Here are made-up objects, facts about them, and rows of numbers that follow some of those facts. Name the object behind each unnamed row.

Some facts about the objects:
Ξ: points at; Λ: is of sort
balos Ξ: vaskik
bizal Ξ: brasak
borubror Ξ: tivok
brasak Ξ: breplo liske
breplo Ξ: sofom nudrukle
brilu Ξ: nudrukle
brotus Ξ: vadru
brugu Ξ: nudrukle
brurak Ξ: matis
brustan Ξ: siklas zadris
buflun Ξ: lidu kadralo grakor
bugan Ξ: kadralo
buna Ξ: zirek bugan brima
dabru Ξ: fludu tava
danir Ξ: klotris borubror
degin Ξ: siklas trorok nudrukle namuk
detrul Ξ: namuk
dodri Ξ: plolel bagi
dodunis Ξ: ligar brasak nudrukle
dugral Ξ: ligas
fiklun Ξ: vadru fodruk
fledenan Ξ: zudri
fligidrul Ξ: tava
floklem Ξ: kabi
fludu Ξ: vadru nudrukle
flunar Ξ: greno
fluskul Ξ: liske
fodruk Ξ: brugu kluflis
futin Ξ: nudrukle
gidul Ξ: vadru treki namuk
greno Ξ: stupu
grostal Ξ: floka
kalak Ξ: zabri kiluskos brima
ketubril Ξ: festun
kiluskos Ξ: kluskim dator
klaple Ξ: trorok ligas
kluflum Ξ: futin loplatu
klutol Ξ: ligar nidropum pluve
kogrom Ξ: dugral
kogru Ξ: namuk
kotal Ξ: degin trudrur danir
lasto Ξ: nudrukle
ligar Ξ: kabi
ligas Ξ: stuskun lofos
lipu Ξ: matugom
loplatu Ξ: matis
matis Ξ: kluflis
mezan Ξ: klotris
midam Ξ: lofos breplo
namin Ξ: studrul
namuk Ξ: vadru
nasus Ξ: siklas
nefe Ξ: kabi
nevu Ξ: brotus tavazo kogru
nidropum Ξ: kogru
nifle Ξ: fligidrul fleskon kluflis
pevi Ξ: petem
plegu Ξ: dodri supor
pliskeplem Ξ: brebos fligidrul
plolel Ξ: sofom
ristas Ξ: trubrol
ritebres Ξ: kluflis
rotrilu Ξ: sarum
rovom Ξ: futin kabi
sestogrul Ξ: bugan greno dabru
siklas Ξ: futin zadrek fligidrul pluve kluflis
skabrir Ξ: siklas plazon
skugron Ξ: lasto
sovim Ξ: studu plolel
stakom Ξ: tivok
studu Ξ: valugror
stupu Ξ: matis
supor Ξ: brugu dabru
tazan Ξ: stupu
tesen Ξ: nefe nasus
treki Ξ: plolel grakor
tritilum Ξ: futin zadrek
troplak Ξ: lofos fiklun
trorok Ξ: breplo
trubrol Ξ: sofom
trumur Ξ: studu brugu
vasebrol Ξ: siklas
vaskik Ξ: vadru brasak lidu
vigerul Ξ: plolel
zabri Ξ: dabru
zadris Ξ: brasak
zifor Ξ: borubror floklem
zirek Ξ: vigerul
zogrubrek Ξ: bagi zudri stupu kluflis
zudri Ξ: lidu sofom grakor
zuvan Ξ: brebos studrul lasto
zuzu Ξ: klotris kadralo
[bagi balos bizal brasak breplo brima broba brotus brugu brurak bugan buna danir dator detrul dodri dodunis dugral fiklun fledenan fleskon floka fludu flunar fluskul futin grostal kadralo kiluskos klotris kluflum klutol kogrom lasto lidu ligar ligas lipu lofos loplatu matis mezan midam nasus nefe nevu nifle nudrukle pevi plazon plegu pliskeplem plolel ritebres rotrilu rovom sestogrul siklas skabrir studu stupu stuskun supor tava tavazo tazan tivok tritilum troplak trudrur valugror vasebrol vaskik vigerul vopul zadrek zadris zifor zudri zuzu] Λ a
[borubror brebos brilu brustan buflun dabru degin febi festun fligidrul floklem fodruk gidul grakor greno kabi kalak ketubril klaple kluflis kluskim kogru kotal liske matugom namin namuk nidropum petem pluve ristas sarum skugron sofom sovim stakom studrul tesen treki trorok trubrol trumur vadru zabri zirek zogrubrek zuvan] Λ b

Some rows with their names:
zadris: [-250,337,41,59,122,-46,-32,-218,162,-90,149,-89,2,-140,193,222,-47,-106,6,383,124,-27,-96,212,117,-96,-117,-84]
bizal: [-164,295,34,69,67,-50,23,-207,103,-64,123,-61,25,-97,168,186,-16,-83,-6,284,118,-3,-51,220,116,-58,-55,-85]
kogrom: [142,163,63,-42,-107,-45,112,-253,67,-36,37,-66,1,64,149,94,70,-45,81,39,73,-121,-48,100,6,116,28,-11]
ketubril: [-149,-376,-169,8,128,44,-149,279,-133,23,-29,118,-98,32,-232,-50,-48,154,-6,-139,-135,147,-47,-243,-70,-179,-130,-13]
nidropum: [-36,-381,-142,-97,66,-19,-112,281,-202,-14,-97,45,-170,73,-246,-88,78,188,2,-119,-87,122,-94,-223,-110,-152,-181,-35]
skugron: [-88,-342,-153,5,196,-13,-114,337,-58,39,-62,143,-65,51,-222,-104,-25,145,30,-157,-144,155,-20,-271,-65,-170,-106,-45]
klutol: [86,229,40,-23,-52,-19,75,-182,55,-23,0,-143,66,-16,174,20,19,-114,-10,49,132,-73,-6,145,-48,93,22,0]
lipu: [83,191,105,-19,-94,-21,96,-190,34,19,30,-86,43,6,146,38,-8,-68,-2,72,97,-84,1,120,45,99,86,3]
brilu: [-52,-209,-245,50,319,-104,-43,544,126,-20,-99,171,1,129,-124,-152,18,44,34,-137,-212,173,14,-367,99,-73,-40,-78]
treki: [-118,-346,-52,-85,184,13,-277,188,-193,-219,-94,172,-203,-3,-349,-86,-32,35,-91,-216,-234,287,17,-187,-185,-180,57,120]
vigerul: [139,206,144,-144,-38,-64,-93,-409,3,-283,-32,-9,-27,-39,63,57,-17,-210,-12,-93,5,124,24,183,-109,62,268,191]
tazan: [137,385,102,88,-87,-37,176,-139,-174,93,-1,-82,-28,53,62,75,76,-83,54,47,79,-50,26,74,-49,12,-35,-30]
balos: [23,223,128,-13,-48,-18,63,-165,58,-36,28,-55,43,-49,94,65,27,-70,-9,135,110,-45,-11,201,51,20,13,21]
kluskim: [-181,-433,-91,45,90,81,-113,325,-86,114,-1,155,-133,26,-220,-117,-54,222,-75,-81,-163,61,6,-246,-44,-138,-38,15]
kluflis: [-144,-451,-82,146,35,274,-174,182,-49,29,-94,215,217,-226,-240,-31,-161,161,1,-175,-282,75,11,-319,36,-82,-150,28]
floka: [67,146,103,29,-158,11,107,-128,58,80,67,-39,20,-17,159,2,-13,9,-28,102,37,-198,82,163,37,76,146,59]
fleskon: [88,141,120,39,-169,46,75,-163,78,110,63,-69,43,-25,121,16,-46,-54,-3,77,22,-165,65,188,51,107,158,55]
kabi: [-212,-390,-246,56,60,300,-124,434,76,125,-56,129,-120,-17,-2,-88,62,174,-215,-301,-22,255,5,-85,-275,48,-159,-89]
vadru: [-171,-404,53,-117,-1,130,-57,543,-92,-71,-37,132,-79,-92,-343,-58,100,227,-177,-70,-208,81,-58,-3,180,-131,-141,33]
tavazo: [83,149,132,27,-163,4,122,-143,83,97,96,-39,9,-16,160,-4,-18,-5,-40,76,59,-206,77,191,29,116,155,57]

Rows to name:
No name comes twice in this set of rows, the named rows included.
[-267,-385,-147,95,119,97,-186,294,-29,114,46,162,-150,-25,-183,-36,-68,205,-50,24,-187,48,-17,-197,-32,-197,-100,-48]	liske
[-253,354,19,170,151,-42,-77,-236,202,-105,186,-65,-114,-89,216,319,-2,-91,46,464,30,-18,-136,221,142,-36,-105,-152]	brasak
[75,160,79,41,-109,81,51,-294,65,-26,-43,-67,283,-168,84,44,-83,-109,26,22,58,-108,16,59,80,114,9,19]	nifle
[-125,-358,-125,-72,166,-21,-170,164,-124,-58,-73,130,-115,59,-246,-41,-21,108,26,-192,-113,259,-43,-244,-151,-200,-75,24]	zirek
[194,272,11,12,93,-157,195,156,302,8,38,25,132,109,267,-94,39,-179,41,59,-72,-134,145,29,212,181,248,2]	nudrukle
[-68,-454,-189,-4,88,18,-183,155,-49,-28,21,117,-180,151,-199,13,85,200,73,-112,-189,69,-147,-326,-78,-53,-235,-95]	klaple
[107,337,153,-157,-49,-148,227,187,237,-128,-49,-45,133,88,2,-15,151,-179,-66,55,81,-64,24,203,388,158,113,-32]	fludu
[-193,-354,-217,27,56,73,-192,189,-40,57,-41,27,-20,15,-450,-171,-103,103,-72,-162,41,79,-89,-307,-13,-65,-108,-168]	fligidrul
[83,-392,-278,-134,238,-138,-117,446,-49,-134,-150,-63,-28,30,-132,-264,80,39,41,2,-170,3,-39,-345,0,-116,-277,-110]	degin
[37,263,72,-21,-23,-167,124,-224,-43,60,49,-56,38,95,105,35,-30,-43,48,79,211,-24,35,173,-19,-49,143,62]	bugan
[-278,-239,-204,38,31,-62,-129,182,-29,137,-23,97,-46,225,-687,-148,-70,112,-121,-244,197,160,-184,-314,78,-75,-60,-224]	dabru
[-169,-369,-94,41,86,97,-190,331,-100,65,25,147,-173,-21,-259,-114,-80,174,-112,-120,-192,114,79,-181,-68,-165,20,47]	grakor
[101,331,100,18,-103,-58,139,-192,-63,70,-4,-90,-27,57,72,55,35,-88,52,54,145,-47,21,122,-24,25,38,-28]	flunar
[197,171,158,-159,-132,-93,124,-86,-61,-122,-6,-153,-4,24,106,26,154,-56,17,94,107,-137,-49,214,84,67,-25,28]	detrul
[-92,-244,-84,137,101,154,-154,205,-225,26,-130,163,2,-83,-300,-20,-54,88,10,-181,-217,191,-20,-340,-87,-153,-175,1]	zogrubrek

The same objects again, as new rows of numbers:
Known rows:
ritebres: [-12,278,-200,179,-45,10,-109,52,-174,42,-70,-185,13,216,-101,-395,251,43,-33,-6,-185,50,-283,16,49,-131,-152,85,246,114,-85,-167,339,-93,-68,-187,42,29,-28,349,149,55,-101,-116,-186,129,77,-206,82,254]
klotris: [-88,273,-206,59,-279,-132,-203,21,-236,113,-181,-82,-28,53,-143,-160,309,166,-103,-129,-33,130,-79,62,-56,-72,-154,214,181,271,-16,-288,140,-8,-258,-278,-110,87,18,475,-77,-45,-17,-165,-242,143,-33,-162,3,204]
skugron: [-287,-324,-42,99,-51,-63,-91,-36,141,388,-44,193,-220,48,91,227,-263,-44,-6,90,73,-175,151,137,-52,-319,179,-184,-102,-101,-176,-112,-146,-45,338,161,32,-128,4,-340,-150,28,-27,162,68,-163,-87,278,-164,-263]
brebos: [-325,-282,-23,77,-92,-77,-105,30,48,559,-73,248,-209,39,33,289,-156,126,-3,105,7,-231,135,271,-147,-341,145,-30,-91,27,-280,-101,-171,-57,262,183,39,-147,-77,-304,-119,3,4,158,85,-92,-188,296,-78,-340]
tavazo: [-126,316,-247,200,-205,-214,-39,-68,-283,60,4,-167,11,227,-110,-351,392,127,-65,-186,-101,120,-188,28,-114,-220,-109,81,116,119,-3,-216,194,-131,-268,-44,-55,184,18,370,-58,50,-113,-57,-155,277,1,-154,-71,237]
vigerul: [30,253,-204,139,-181,-114,-149,55,-133,-22,-114,-44,9,125,-19,-389,202,153,-80,-33,-60,186,-86,161,59,4,-5,114,150,157,29,-257,328,-66,-253,-130,34,4,30,453,51,-78,-60,-89,-116,135,122,-165,4,209]
bagi: [-38,315,-184,158,-179,-61,-178,61,-196,61,-143,-19,34,83,-94,-338,367,172,-48,40,-85,123,-210,69,14,6,-47,165,237,202,-93,-173,313,-174,-177,-134,57,115,-33,458,109,22,-81,-100,-87,175,-21,-138,15,275]
stakom: [-262,-366,-166,19,-187,-104,-47,-54,-33,391,-14,218,-63,-22,73,257,-371,-82,33,94,29,-110,165,71,-108,-322,141,-168,-183,-36,-3,-126,-234,-31,234,20,-29,-114,63,-193,-137,-66,-84,48,115,-283,-151,244,-84,-246]
zadrek: [-101,243,-197,106,-145,-63,-84,133,-237,75,-113,-200,-79,235,-151,-326,227,182,-46,-44,-102,-54,-318,53,-127,-96,-45,222,226,144,-61,-204,196,8,-205,-163,22,0,-37,368,55,78,-90,-125,-137,252,33,-162,117,153]
detrul: [-101,271,-250,236,-152,-175,-3,-125,-193,-16,-23,-200,-22,248,-57,-344,289,38,-57,-191,-108,105,-158,-20,-4,-214,-145,-4,164,80,86,-255,222,-76,-173,-99,14,93,-4,337,-92,48,-164,-92,-209,142,175,-214,-71,204]
zogrubrek: [-110,-261,-61,153,-58,-54,-73,1,-10,434,37,211,0,-38,79,145,-292,-97,45,284,-45,-159,152,114,50,-270,175,-252,-51,-89,-184,1,-67,-168,403,88,146,-166,-41,-237,3,-54,-235,58,153,-314,-60,233,15,-124]
festun: [-268,-307,-94,37,-150,-175,-59,11,-62,441,41,273,-22,-9,105,265,-217,45,23,81,-39,-132,117,206,-150,-289,223,-100,-222,5,-166,-80,-191,-142,206,126,54,-118,17,-174,-97,-11,-60,127,194,-138,-242,351,-84,-245]
brilu: [-317,-318,-43,142,-85,-87,-60,-37,100,329,-9,174,-252,2,71,204,-302,-39,7,145,52,-179,133,100,-64,-309,245,-195,-111,-98,-181,-98,-222,-58,324,145,69,-114,-1,-261,-150,-17,-144,81,121,-166,-1,260,-87,-252]
lasto: [-233,269,-129,190,-128,-49,-170,12,-4,-31,-165,-174,-204,259,-100,-321,340,113,-69,-152,-31,51,-200,69,6,-104,-144,126,252,128,-125,-321,281,-30,-92,-94,-57,95,-24,286,-15,112,70,-66,-333,222,15,-123,-99,185]
vadru: [-363,-157,-35,181,-238,-248,-64,-52,-139,553,68,293,-213,-92,0,289,-51,125,-59,67,27,-148,162,167,-252,-317,287,-114,-165,-33,-242,10,-392,-202,181,252,14,17,-43,-143,-227,-39,-239,149,271,-31,-122,320,-76,-187]
brustan: [-226,-303,-82,121,-107,-123,57,66,-46,399,46,114,-140,116,91,151,-399,-54,-23,152,-5,-264,86,88,-65,-279,327,-189,-102,-125,-180,-47,-199,-58,295,102,123,-272,-4,-294,-114,-3,-235,43,105,-205,-1,226,51,-288]
zirek: [-107,-295,-81,41,-167,-184,-109,55,24,445,16,284,-72,-90,83,189,-320,14,-21,168,11,-62,294,275,-34,-266,287,-134,-210,12,-84,-35,-160,-83,181,163,48,-224,5,-129,-125,-164,-125,129,258,-227,-42,239,-6,-223]
futin: [-153,240,-185,102,-188,-35,-130,133,-186,-5,-131,-150,-140,212,-141,-349,260,119,-41,-38,-74,-10,-307,-43,-113,-51,-44,173,259,124,-75,-233,201,-18,-221,-151,9,84,11,393,99,55,-61,-117,-143,289,28,-125,105,174]
vopul: [-72,242,-209,96,-142,-142,-89,30,-167,-23,-85,-143,-3,209,-28,-353,276,80,-61,-126,-137,122,-177,52,15,-98,-109,122,139,150,-25,-266,262,-87,-160,-180,-55,42,53,387,65,49,-14,-89,-195,157,-11,-114,-74,220]
fleskon: [-40,274,-169,133,-107,-78,-137,95,-215,126,-93,-161,-38,200,-126,-328,355,146,-21,-41,-141,8,-269,115,-67,-126,-144,190,252,180,-134,-207,276,-58,-137,-164,44,44,-51,361,108,55,-69,-92,-164,200,19,-148,64,180]

Name these rows:
No name comes twice in this set of rows, the named rows included.
[-141,209,-255,27,-255,-87,-176,-12,-219,-35,-149,-114,6,145,-113,-198,277,121,-68,-148,-31,101,-164,-13,-94,-97,-143,204,124,183,37,-297,153,-25,-250,-269,-95,128,71,462,7,-18,23,-192,-229,179,-85,-123,-28,211]	tivok
[-171,222,-217,89,-254,-111,-85,78,-204,-109,-84,-224,-70,250,-83,-363,198,38,-96,-86,-58,18,-252,-62,-87,-59,-2,121,181,64,-28,-247,213,-74,-255,-127,-16,101,84,401,-7,130,-71,-131,-186,269,30,-93,-13,214]	ligar
[-134,-316,-130,131,-73,-66,-37,-75,97,255,-34,290,-56,-40,97,163,-380,13,50,225,28,-95,178,207,-3,-229,329,-241,-161,-92,-35,-30,-23,-105,231,173,126,-73,-22,-162,-65,-138,-141,135,241,-272,28,284,-52,-218]	sovim
[-6,218,-185,82,-150,-161,-199,164,-74,-29,24,-184,-74,185,20,-469,218,30,-115,-193,-157,145,-88,136,9,-135,-123,137,37,198,64,-277,220,-62,-185,-81,-49,-117,136,404,104,-52,16,-68,-95,153,58,-173,-16,229]	kiluskos
[-166,254,-144,219,-109,-129,-97,1,-86,-75,-130,-100,-159,190,-34,-341,271,149,-130,-115,-66,101,-228,-13,-16,81,34,105,209,87,-99,-265,127,-101,-81,-187,20,16,0,372,-10,25,-146,-117,-213,152,119,-131,-63,238]	breplo
[-122,250,-219,269,-83,-125,-56,-97,-155,16,-39,-141,-81,157,-80,-375,342,41,-66,-139,-169,137,-230,-23,18,-123,-131,59,161,75,-2,-222,220,-136,-56,-77,-32,103,0,418,12,47,-166,-98,-160,174,159,-195,-78,288]	fiklun
[53,238,-186,109,-163,-134,-195,70,-77,-34,9,-188,-18,157,23,-461,157,6,-78,-106,-157,193,-57,103,105,-101,-128,51,126,173,108,-283,267,-19,-190,-148,-42,-108,108,374,75,-80,-41,-102,-178,10,186,-260,-17,261]	buna
[-133,205,-182,298,14,-135,-6,-101,-84,-58,-19,-138,-70,191,-8,-366,285,20,-33,-187,-161,158,-232,-53,65,-131,-149,43,94,85,19,-247,205,-110,45,-166,-49,-4,16,417,48,32,-178,-117,-149,133,168,-182,-103,273]	troplak
[-61,332,-139,58,-296,-197,-272,85,-248,119,-120,-54,-48,80,-74,-264,369,157,-149,-100,-60,158,-30,56,3,-31,-124,156,206,249,-107,-258,128,-71,-223,-232,-76,17,36,459,-30,-77,-72,-150,-203,131,6,-169,40,245]	kadralo
[-169,-267,-33,57,-212,-94,-232,104,-56,522,70,233,-58,-130,47,177,-138,-47,-21,187,-54,-121,191,150,-49,-304,97,-140,-121,-4,-263,-7,-238,-223,312,150,5,-146,25,-136,-32,-88,-103,76,242,-187,-191,291,10,-118]	greno
[18,281,-127,128,-88,-71,-265,92,-100,-11,36,-202,-68,142,-31,-450,283,-66,-108,-69,-138,152,-67,24,138,-170,-234,2,166,157,6,-268,247,-97,-66,-132,-69,-64,111,360,93,-53,-79,-118,-201,51,116,-238,4,332]	sestogrul
[-131,253,-217,109,-174,-99,-125,-33,-203,57,-149,-171,-90,141,-87,-221,258,118,-39,-152,-68,75,-152,2,-64,-132,-137,172,153,158,-7,-285,167,5,-215,-239,-71,95,37,399,-51,-5,-93,-148,-220,162,52,-195,-8,159]	trudrur

